Below is a small trained network, with its code and all its weights. Each question gives an input and a target symbol and asks what happens when units are switched off, that is, made to give their printed mean instead of their output.

import numpy as np


def w(rows, s, z=0):
    codes = np.array(rows[::2]) - 128.0
    scale = np.full(codes.shape[1], s)
    scale[-1] = z or s
    return codes * scale


def norm(h):
    return h / np.sqrt((h * h).mean(-1, keepdims=True) + 1e-5)


def f(y):
    return y / 2 * (1 + np.tanh(0.7978845608 * (y + 0.044715 * y**3)))


def softmax(a):
    e = np.exp(a - a.max(-1, keepdims=True))
    return e / e.sum(-1, keepdims=True)


def log_softmax(a):
    a = a - a.max(-1, keepdims=True)
    return a - np.log(np.exp(a).sum(-1, keepdims=True))


def net(x, mask):
    ids = ['αεμπτφψ'.index(c) for c in x.split()]
    T = len(ids)
    res = E[ids] + P[:T]
    u = 0
    for l in range(2):
        r = norm(res)
        for j in range(3):
            rows = slice(4 * j, 4 * j + 4)
            q, k, v = (r @ M[l][rows].T for M in (Q, K, V))
            z = softmax(np.where(np.tri(T) > 0, q @ k.T / 4**0.5, -1e9)) @ v
            o = O[l][rows]
            res = res + np.where(mask[u + j], z, o[:, -1]) @ o[:, :-1]
        u += 3
        y = f(norm(res) @ A[l][:, :-1].T + A[l][:, -1])
        res = res + np.where(mask[u : u + 8], y, B[l][:, -1]) @ B[l][:, :-1]
        u += 8
    return log_softmax(norm(res)[-1] @ U[:, :-1].T + U[:, -1])


Q, K, V, O, A, B = {}, {}, {}, {}, {}, {}
E = w([
[191,137,122,93,21,116],'α',
[126,27,143,92,186,130],'ε',
[124,147,44,185,102,29],'μ',
[152,110,112,187,146,151],'π',
[122,204,21,155,189,246],'τ',
[115,140,176,149,169,116],'φ',
[235,20,167,245,73,141],'ψ',
],0.012)
P = w([
[8,112,110,74,203,113],'0',
[254,202,98,138,227,42],'1',
[187,195,97,151,233,98],'2',
[159,167,78,155,194,115],'3',
[176,171,40,143,159,67],'4',
[164,142,104,141,188,120],'5',
[148,135,117,144,182,131],'6',
[147,133,122,148,160,133],'7',
[150,135,120,138,163,119],'8',
[141,136,138,162,155,125],'9',
[145,135,120,147,144,130],'10',
[153,150,128,157,192,132],'11',
],0.0065)
Q[0] = w([
[92,131,103,89,189,138],'L0H0',
[122,115,120,63,44,92],'L0H0',
[171,93,136,85,79,113],'L0H0',
[87,124,89,190,195,155],'L0H0',
[113,158,76,69,67,140],'L0H1',
[106,84,63,131,143,127],'L0H1',
[140,83,138,156,144,66],'L0H1',
[45,148,166,114,115,164],'L0H1',
[255,141,134,150,161,63],'L0H2',
[190,125,200,113,125,125],'L0H2',
[117,47,141,118,126,31],'L0H2',
[149,101,143,176,47,107],'L0H2',
],0.0091)
K[0] = w([
[132,163,213,254,74,90],'L0H0',
[184,197,40,120,103,144],'L0H0',
[114,184,65,53,131,190],'L0H0',
[134,127,197,225,105,131],'L0H0',
[133,120,211,139,155,95],'L0H1',
[138,175,170,86,111,154],'L0H1',
[147,172,34,182,162,162],'L0H1',
[214,51,104,97,66,69],'L0H1',
[112,104,114,100,16,128],'L0H2',
[175,97,193,108,60,148],'L0H2',
[79,51,193,189,131,55],'L0H2',
[129,66,141,130,113,23],'L0H2',
],0.0067)
V[0] = w([
[118,188,175,169,140,53],'L0H0',
[96,77,193,188,139,132],'L0H0',
[125,211,116,167,235,109],'L0H0',
[95,169,169,116,182,80],'L0H0',
[123,217,169,215,155,111],'L0H1',
[185,95,64,102,124,230],'L0H1',
[110,132,228,64,107,69],'L0H1',
[52,147,135,22,114,209],'L0H1',
[134,178,174,189,198,145],'L0H2',
[55,13,195,147,97,57],'L0H2',
[253,137,118,161,90,86],'L0H2',
[55,84,99,181,168,147],'L0H2',
],0.0071)
O[0] = w([
[177,170,160,106,3,52,153],'L0H0',
[215,66,94,113,118,38,147],'L0H0',
[198,172,135,78,102,126,232],'L0H0',
[171,138,152,39,100,72,163],'L0H0',
[202,107,148,80,167,61,164],'L0H1',
[158,191,103,203,189,224,175],'L0H1',
[53,75,116,102,91,110,33],'L0H1',
[58,141,54,53,182,192,113],'L0H1',
[163,47,65,76,103,110,173],'L0H2',
[45,108,87,164,241,129,2],'L0H2',
[107,86,235,186,74,160,132],'L0H2',
[186,128,106,156,241,98,157],'L0H2',
],0.0057,0.0093)
A[0] = w([
[167,123,198,102,223,125,196],'L0N0',
[118,203,61,145,128,146,104],'L0N1',
[104,98,140,27,122,75,109],'L0N2',
[254,54,151,108,188,137,101],'L0N3',
[31,100,46,127,136,107,2],'L0N4',
[163,110,110,122,107,107,23],'L0N5',
[140,142,28,146,117,77,153],'L0N6',
[143,138,135,119,126,41,149],'L0N7',
],0.0094,0.0047)
B[0] = w([
[140,186,3,147,15,103,195],'L0N0',
[209,135,207,148,98,124,158],'L0N1',
[33,245,160,75,68,120,128],'L0N2',
[73,144,68,158,53,96,245],'L0N3',
[96,54,148,153,241,62,127],'L0N4',
[206,150,81,188,201,117,129],'L0N5',
[138,105,250,205,226,118,168],'L0N6',
[114,143,187,169,49,100,157],'L0N7',
],0.0064,0.011)
Q[1] = w([
[242,136,53,162,42,137],'L1H0',
[167,211,119,78,179,86],'L1H0',
[173,156,57,107,46,229],'L1H0',
[61,223,102,130,191,132],'L1H0',
[137,144,68,163,97,81],'L1H1',
[58,128,150,95,236,127],'L1H1',
[254,136,76,122,90,124],'L1H1',
[105,170,145,194,86,36],'L1H1',
[105,98,183,108,222,167],'L1H2',
[63,50,121,72,89,100],'L1H2',
[141,163,144,196,100,163],'L1H2',
[248,243,166,223,30,40],'L1H2',
],0.0081)
K[1] = w([
[33,129,174,130,255,138],'L1H0',
[87,49,142,154,102,80],'L1H0',
[86,87,108,59,218,166],'L1H0',
[170,50,161,132,43,71],'L1H0',
[112,82,72,92,133,124],'L1H1',
[184,157,197,193,119,114],'L1H1',
[76,103,40,80,178,154],'L1H1',
[109,179,36,64,151,11],'L1H1',
[149,196,97,121,77,136],'L1H2',
[165,187,133,123,171,174],'L1H2',
[106,39,133,81,111,92],'L1H2',
[31,40,132,126,175,52],'L1H2',
],0.009)
V[1] = w([
[154,65,19,24,117,96],'L1H0',
[120,34,99,182,116,42],'L1H0',
[85,208,136,202,100,176],'L1H0',
[201,4,180,144,105,88],'L1H0',
[166,156,179,175,91,197],'L1H1',
[117,67,174,195,189,114],'L1H1',
[97,201,70,54,59,166],'L1H1',
[150,105,170,106,201,126],'L1H1',
[224,39,133,203,154,108],'L1H2',
[146,9,146,179,166,132],'L1H2',
[72,116,112,203,158,195],'L1H2',
[255,103,123,99,49,177],'L1H2',
],0.0062)
O[1] = w([
[118,86,33,141,217,200,161],'L1H0',
[188,74,102,127,72,156,75],'L1H0',
[96,184,187,107,106,171,151],'L1H0',
[231,128,71,160,122,47,3],'L1H0',
[156,254,171,145,98,104,80],'L1H1',
[184,103,188,139,93,187,54],'L1H1',
[75,197,102,170,150,100,207],'L1H1',
[179,92,142,144,181,143,94],'L1H1',
[129,194,173,138,218,73,133],'L1H2',
[154,101,216,170,194,118,87],'L1H2',
[154,88,173,166,98,158,115],'L1H2',
[79,223,144,182,216,137,98],'L1H2',
],0.0068,0.0052)
A[1] = w([
[115,105,170,97,100,150,65],'L1N0',
[107,121,92,131,206,185,81],'L1N1',
[111,151,207,134,199,105,86],'L1N2',
[60,52,132,91,254,70,168],'L1N3',
[10,83,213,147,136,175,50],'L1N4',
[82,107,185,90,108,143,1],'L1N5',
[37,43,159,77,117,127,162],'L1N6',
[57,119,173,98,105,115,82],'L1N7',
],0.0073,0.004)
B[1] = w([
[143,116,132,125,101,112,24],'L1N0',
[181,135,143,157,155,158,114],'L1N1',
[146,104,198,157,115,139,94],'L1N2',
[142,153,137,2,185,65,66],'L1N3',
[117,85,69,87,111,71,70],'L1N4',
[194,149,49,69,152,146,2],'L1N5',
[97,103,110,50,110,119,92],'L1N6',
[153,118,136,134,26,55,23],'L1N7',
],0.009,0.00099)
U = w([
[78,121,228,79,36,203,102],'α',
[55,97,18,116,94,121,83],'ε',
[164,109,182,183,165,61,60],'μ',
[192,187,126,32,70,51,54],'π',
[252,223,77,109,124,253,153],'τ',
[66,215,153,69,206,151,204],'φ',
[120,51,147,196,146,197,252],'ψ',
],0.0063,0.0031)

Each question gives the input, a string of symbols that net reads in full, and the target symbol t.
The units are the heads (4 rows each of Q, K, V and O) and the neurons (one row each of A and B). Each row of codes is followed by its name. A weight is (code - 128) times the scale printed after its matrix; where a second scale follows, it is the last column's (O, A, B and U).
mask holds one flag per unit, layer by layer, with each layer's heads first. A switched-off unit (its flag False) gives its mean, the last column of its rows in O or B, instead of its output. The means were averaged over made-up inputs and are rounded, as every weight is.
A unit's drop is (log p(t) with every unit on - log p(t) with that unit switched off) / (log p(t) with every unit on - log p(t) with every unit switched off).
The circuit of an input: a set's keep is (log p(t) with only the set's units on - log p(t) with every unit switched off) / (log p(t) with every unit on - log p(t) with every unit switched off). Starting from the 12 units with the biggest drops (on a tie, the unit counted first), units are removed one at a time, each time the one whose removal leaves the highest keep (on an exact tie, the one counted first), for as long as the keep stays at least 0.8.
circuit, biggest first: the units of the circuit, biggest drop first
most important unit: the unit with the biggest drop
top k neurons: the k neurons with the biggest drops, biggest first
which heads matter: for each layer, one digit per head in row order, 1 if its drop is at least 0.15 and else 0, layers parted by /
drop when u is switched off: that unit's drop, to one decimal
input α ε φ, target α: circuit, biggest first => L0H0, L0H2, L0H1, L1H2
input τ π φ φ τ φ ε π π μ, target μ: circuit, biggest first => L0N6, L0N0
input ψ τ ε α τ ψ π ε ψ ε μ φ, target μ: which heads matter => 111 / 001
input τ μ τ μ τ φ α, target φ: circuit, biggest first => L1H2, L0H0, L1H0
input α τ ψ, target α: which heads matter => 101 / 101
input φ ε φ τ τ ε μ τ τ α φ, target ε: most important unit => L0H1
input ψ α ε, target μ: circuit, biggest first => L1H2, L0H0
input ψ μ ψ ε, target μ: circuit, biggest first => L0H0, L0H1
input ε τ τ ε τ τ π, target ψ: circuit, biggest first => L1H1, L0H0
input ε α ψ ε, target ε: which heads matter => 000 / 000
input φ φ ε φ, target ε: circuit, biggest first => L0H2, L1H1, L0H1
input ε τ τ φ τ μ τ ε ψ ε φ α, target ψ: circuit, biggest first => L0H2, L1H0, L1H1
input φ ε τ ε τ π ψ π, target ε: top 2 neurons => L0N2, L0N3
input φ φ φ τ α, target ε: top neuron => L0N1
input φ τ τ ε ψ μ τ ε ε α, target ε: which heads matter => 011 / 111
input ε τ ψ, target ψ: circuit, biggest first => L0H2, L1H1
input ε ψ φ, target ψ: circuit, biggest first => L0H2, L1H1
input τ φ ε ψ ψ α, target φ: circuit, biggest first => L1H2, L0H0
input τ τ τ ψ ψ ε ψ φ ε τ α, target α: circuit, biggest first => L0H2, L0H1
input φ φ τ, target π: circuit, biggest first => L0H0, L0H1
input ψ φ μ ψ μ, target μ: most important unit => L1H2
input α α ψ, target α: which heads matter => 101 / 100
input τ τ μ ψ φ, target φ: which heads matter => 000 / 101
input α ε τ φ τ φ φ π, target α: which heads matter => 101 / 101
input α τ φ τ τ ε μ μ α τ, target α: which heads matter => 111 / 101
input τ φ ψ α τ φ φ τ α τ α, target α: which heads matter => 111 / 000
input τ ψ α ε φ α ε τ ε τ ε, target ε: circuit, biggest first => L0N3
input φ α τ ψ φ π τ, target ε: drop when L0H1 is switched off => 1.0
